Below is a small trained network, with its code and all its weights. Each question gives an input and a target symbol and asks what happens when units are switched off, that is, made to give their printed mean instead of their output.

import numpy as np


def w(rows, s, z=0):
    codes = np.array(rows[::2]) - 128.0
    scale = np.full(codes.shape[1], s)
    scale[-1] = z or s
    return codes * scale


def norm(h):
    return h / np.sqrt((h * h).mean(-1, keepdims=True) + 1e-5)


def f(y):
    return y / 2 * (1 + np.tanh(0.7978845608 * (y + 0.044715 * y**3)))


def softmax(a):
    e = np.exp(a - a.max(-1, keepdims=True))
    return e / e.sum(-1, keepdims=True)


def log_softmax(a):
    a = a - a.max(-1, keepdims=True)
    return a - np.log(np.exp(a).sum(-1, keepdims=True))


def net(x, mask):
    ids = ['γθλμσφψ'.index(c) for c in x.split()]
    T = len(ids)
    res = E[ids] + P[:T]
    r = norm(res)
    for j in range(2):
        rows = slice(2 * j, 2 * j + 2)
        q, k, v = (r @ M[0][rows].T for M in (Q, K, V))
        z = softmax(np.where(np.tri(T) > 0, q @ k.T / 2**0.5, -1e9)) @ v
        o = O[0][rows]
        res = res + np.where(mask[j], z, o[:, -1]) @ o[:, :-1]
    y = f(norm(res) @ A[0][:, :-1].T + A[0][:, -1])
    res = res + np.where(mask[2:10], y, B[0][:, -1]) @ B[0][:, :-1]
    return log_softmax(norm(res)[-1] @ U[:, :-1].T + U[:, -1])


Q, K, V, O, A, B = {}, {}, {}, {}, {}, {}
E = w([
[142,115,112],'γ',
[63,123,146],'θ',
[55,117,145],'λ',
[55,116,140],'μ',
[40,76,127],'σ',
[254,92,67],'φ',
[197,159,45],'ψ',
],0.0057)
P = w([
[171,156,254],'0',
[130,130,127],'1',
[123,121,185],'2',
[118,130,131],'3',
[118,126,170],'4',
[186,111,96],'5',
[118,121,166],'6',
],0.0094)
Q[0] = w([
[160,233,157],'H1',
[133,127,78],'H1',
[251,254,176],'H2',
[75,173,141],'H2',
],0.0056)
K[0] = w([
[53,77,178],'H1',
[100,181,93],'H1',
[65,156,253],'H2',
[100,51,88],'H2',
],0.0063)
V[0] = w([
[148,61,34],'H1',
[163,206,3],'H1',
[58,230,173],'H2',
[46,150,103],'H2',
],0.0053)
O[0] = w([
[180,1,110,64],'H1',
[109,232,75,2],'H1',
[35,154,166,138],'H2',
[55,104,90,124],'H2',
],0.0038,0.0045)
A[0] = w([
[14,66,211,164],'N1',
[89,131,75,8],'N2',
[78,129,90,163],'N3',
[84,128,20,86],'N4',
[176,73,169,203],'N5',
[44,125,3,87],'N6',
[134,65,15,253],'N7',
[123,156,15,18],'N8',
],0.0061,0.0018)
B[0] = w([
[225,131,78,254],'N1',
[138,230,179,112],'N2',
[169,228,86,131],'N3',
[143,248,132,118],'N4',
[98,144,254,170],'N5',
[149,176,223,123],'N6',
[61,184,95,154],'N7',
[203,167,71,116],'N8',
],0.0043,0.0068)
U = w([
[175,124,247,184],'γ',
[92,35,110,204],'θ',
[190,47,99,168],'λ',
[75,148,123,83],'μ',
[138,144,130,20],'σ',
[148,140,130,2],'φ',
[181,194,45,186],'ψ',
],0.014,0.007)

Each question gives the input, a string of symbols that net reads in full, and the target symbol t.
The units are the heads (2 rows each of Q, K, V and O) and the neurons (one row each of A and B). Each row of codes is followed by its name. A weight is (code - 128) times the scale printed after its matrix; where a second scale follows, it is the last column's (O, A, B and U).
mask holds one flag per unit, heads first, then neurons. A switched-off unit (its flag False) gives its mean, the last column of its rows in O or B, instead of its output. The means were averaged over made-up inputs and are rounded, as every weight is.
A unit's drop is (log p(t) with every unit on - log p(t) with that unit switched off) / (log p(t) with every unit on - log p(t) with every unit switched off).
The circuit of an input: a set's keep is (log p(t) with only the set's units on - log p(t) with every unit switched off) / (log p(t) with every unit on - log p(t) with every unit switched off). Starting from all 10 units, units are removed one at a time, each time the one whose removal leaves the highest keep (on an exact tie, the one counted first), for as long as the keep stays at least 0.8.
units of the circuit, in order: the units of the circuit, biggest drop first
k most important neurons: the k neurons with the biggest drops, biggest first
heads that matter: for each layer, one digit per head in row order, 1 if its drop is at least 0.15 and else 0, layers parted by /
input σ σ λ λ σ σ ψ, target γ: heads that matter => 10
input ψ μ σ λ σ λ, target θ: units of the circuit, in order => N1
input θ σ λ φ ψ θ, target ψ: units of the circuit, in order => H1; N7
input φ σ μ λ σ γ ψ, target γ: heads that matter => 00
input σ ψ λ σ ψ λ, target ψ: units of the circuit, in order => H1; N7
input σ σ σ φ ψ σ ψ, target θ: heads that matter => 10
input σ μ μ ψ ψ, target θ: 2 most important neurons => N1; N5
input σ σ ψ γ, target μ: units of the circuit, in order => N1; N7; H1
input μ ψ λ μ, target ψ: 2 most important neurons => N5; N1
input σ σ μ γ, target θ: units of the circuit, in order => N1; H2
input λ λ φ μ, target λ: 2 most important neurons => N1; N5
input λ σ σ ψ φ μ, target ψ: 3 most important neurons => N7; N4; N8
input λ λ λ σ γ μ, target θ: 2 most important neurons => N1; N7
input σ σ ψ ψ σ σ, target ψ: 3 most important neurons => N7; N4; N8
input σ λ σ ψ γ θ, target ψ: units of the circuit, in order => N7
input σ γ σ λ σ μ, target θ: heads that matter => 00
input φ μ σ σ γ θ, target θ: heads that matter => 00
input σ λ σ σ λ λ, target θ: heads that matter => 10
input ψ φ σ θ, target λ: heads that matter => 01
input σ λ ψ ψ σ γ, target ψ: 3 most important neurons => N7; N4; N8
input σ φ σ μ, target λ: heads that matter => 00
input φ σ λ γ, target θ: heads that matter => 10
